Here is a tiny trained network, its code and every weight. The questions are about switching its units off for an input and a class, where a switched-off unit gives its printed mean instead of its output.

import numpy as np


def w(rows, s, z=0):
    codes = np.array(rows[::2]) - 128.0
    scale = np.full(codes.shape[1], s)
    scale[-1] = z or s
    return codes * scale


def norm(h):
    return h / np.sqrt((h * h).mean(-1, keepdims=True) + 1e-5)


def f(y):
    return np.maximum(y, 0)


def log_softmax(a):
    a = a - a.max(-1, keepdims=True)
    return a - np.log(np.exp(a).sum(-1, keepdims=True))


def net(x, mask):
    res = np.array(x, float).reshape(1, 7) / 4 @ E
    u = 0
    for l in range(2):
        y = f(norm(res) @ A[l][:, :-1].T + A[l][:, -1])
        res = res + np.where(mask[u : u + 4], y, B[l][:, -1]) @ B[l][:, :-1]
        u += 4
    return log_softmax(norm(res)[-1] @ U[:, :-1].T + U[:, -1])


A, B = {}, {}
E = w([
[83,128,161,165,141,146,108,163,127,142,119,110],'x0',
[169,143,122,109,118,108,127,92,117,106,135,153],'x1',
[154,124,149,114,136,88,131,115,87,111,154,134],'x2',
[50,29,211,17,53,223,83,105,162,2,177,207],'x3',
[97,171,23,138,33,123,64,116,89,43,243,44],'x4',
[50,185,183,172,55,109,245,18,161,234,191,120],'x5',
[129,111,149,150,92,125,108,129,139,127,95,132],'x6',
],0.0075)
A[0] = w([
[118,247,150,229,68,69,237,47,130,235,141,70,140],'L0N1',
[225,166,54,232,169,79,102,170,108,179,93,93,206],'L0N2',
[166,97,196,74,197,154,175,147,134,135,80,228,116],'L0N3',
[30,160,194,158,50,125,221,2,143,192,181,136,4],'L0N4',
],0.0085,0.0039)
B[0] = w([
[159,58,113,121,91,136,34,232,98,193,98,206,250],'L0N1',
[65,195,185,116,119,140,226,12,136,36,161,95,254],'L0N2',
[54,74,103,100,106,117,128,224,171,156,67,182,208],'L0N3',
[103,226,135,133,172,103,220,40,109,37,118,68,224],'L0N4',
],0.011,0.013)
A[1] = w([
[162,116,112,118,117,150,49,137,133,138,204,110,5],'L1N1',
[146,142,196,113,196,129,209,90,132,157,63,173,103],'L1N2',
[158,144,95,169,76,115,105,159,81,251,140,159,156],'L1N3',
[112,188,87,168,77,85,159,117,108,107,143,86,181],'L1N4',
],0.019,0.0027)
B[1] = w([
[165,64,61,171,145,135,81,68,115,144,124,19,149],'L1N1',
[254,90,145,199,207,139,205,79,193,127,130,5,251],'L1N2',
[181,121,64,184,107,62,65,167,34,241,105,166,185],'L1N3',
[36,166,147,52,88,157,87,148,137,104,169,202,254],'L1N4',
],0.015,0.018)
U = w([
[161,128,199,157,188,161,230,81,217,81,106,84,240],'0',
[49,244,174,77,71,162,113,85,121,42,210,167,192],'1',
[118,42,160,95,137,133,107,251,193,109,43,214,5],'2',
[116,63,82,119,106,169,35,114,130,68,137,86,109],'3',
[238,136,146,209,141,89,144,160,105,201,88,140,37],'4',
[80,176,99,136,65,112,51,138,47,169,138,224,114],'5',
],0.012,0.0015)

Each question gives the input, the list of numbers given to net, and the class t.
The units are the neurons (one row each of A and B). Each row of codes is followed by its name. A weight is (code - 128) times the scale printed after its matrix; where a second scale follows, it is the last column's (A, B and U).
mask holds one flag per neuron, layer by layer. A switched-off neuron (its flag False) gives its mean, the last column of its row in B, instead of its output. The means were averaged over made-up inputs and are rounded, as every weight is.
A unit's drop is (log p(t) with every unit on - log p(t) with that unit switched off) / (log p(t) with every unit on - log p(t) with every unit switched off).
The circuit of an input: a set's keep is (log p(t) with only the set's units on - log p(t) with every unit switched off) / (log p(t) with every unit on - log p(t) with every unit switched off). Starting from all 8 units, units are removed one at a time, each time the one whose removal leaves the highest keep (on an exact tie, the one counted first), for as long as the keep stays at least 0.8.
circuit, biggest first: the units of the circuit, biggest drop first
most important unit: the unit with the biggest drop
k most important neurons: the k neurons with the biggest drops, biggest first
k most important neurons of layer l: the k neurons of layer l with the biggest drops, biggest first
input [-4,-3,4,1,-6,-1,5], class 2: circuit, biggest first	(L0N3)
input [3,3,-6,-6,-2,5,5], class 4: circuit, biggest first	(L0N1 L0N4)
input [-1,7,2,3,2,-4,-2], class 3: 4 most important neurons	(L0N2 L0N4 L1N2 L0N1)
input [-1,4,2,-6,-1,6,4], class 4: circuit, biggest first	(L0N1 L0N4)
input [-6,-2,-3,7,2,-2,-3], class 3: 3 most important neurons of layer 1	(L1N2 L1N4 L1N1)
input [-2,7,-8,-5,-8,1,5], class 4: 3 most important neurons	(L0N1 L0N4 L1N3)
input [-1,3,5,-2,-1,2,6], class 4: circuit, biggest first	(L0N1 L1N4)
input [-1,-4,2,6,0,-2,6], class 2: 2 most important neurons	(L1N2 L0N2)
input [-3,7,-5,2,-4,-4,-6], class 2: 3 most important neurons	(L0N3 L0N2 L0N4)
input [-8,4,4,4,0,-5,2], class 2: circuit, biggest first	(L1N2 L0N2 L1N4)
input [6,-2,-8,-8,6,4,-3], class 5: 2 most important neurons	(L0N1 L1N3)
input [4,4,1,3,1,1,-6], class 1: 2 most important neurons	(L1N4 L0N2)
input [-1,2,-3,2,-6,-5,5], class 2: 3 most important neurons	(L0N3 L0N2 L0N4)
input [1,8,4,-4,1,-5,5], class 1: circuit, biggest first	(L1N4)
input [-7,-1,-4,8,8,0,-6], class 3: 3 most important neurons	(L0N2 L0N4 L1N1)
input [-1,7,-2,5,3,-5,-8], class 3: 4 most important neurons	(L0N2 L0N4 L1N2 L1N1)
input [-8,-7,-6,1,-2,-7,-4], class 2: 3 most important neurons of layer 0	(L0N4 L0N2 L0N3)
input [-5,-1,-7,-5,4,1,-2], class 5: 3 most important neurons of layer 0	(L0N1 L0N4 L0N2)
input [6,-4,4,-1,-7,1,2], class 4: 2 most important neurons of layer 1	(L1N4 L1N3)
input [0,-3,-4,-7,-3,3,8], class 4: most important unit	L0N1
input [-3,8,2,-6,2,7,4], class 5: 2 most important neurons of layer 0	(L0N1 L0N4)
input [-4,-2,6,7,-6,-5,-5], class 2: 3 most important neurons of layer 0	(L0N3 L0N2 L0N4)
input [-3,7,-4,0,2,-7,-7], class 1: 2 most important neurons	(L0N1 L1N2)
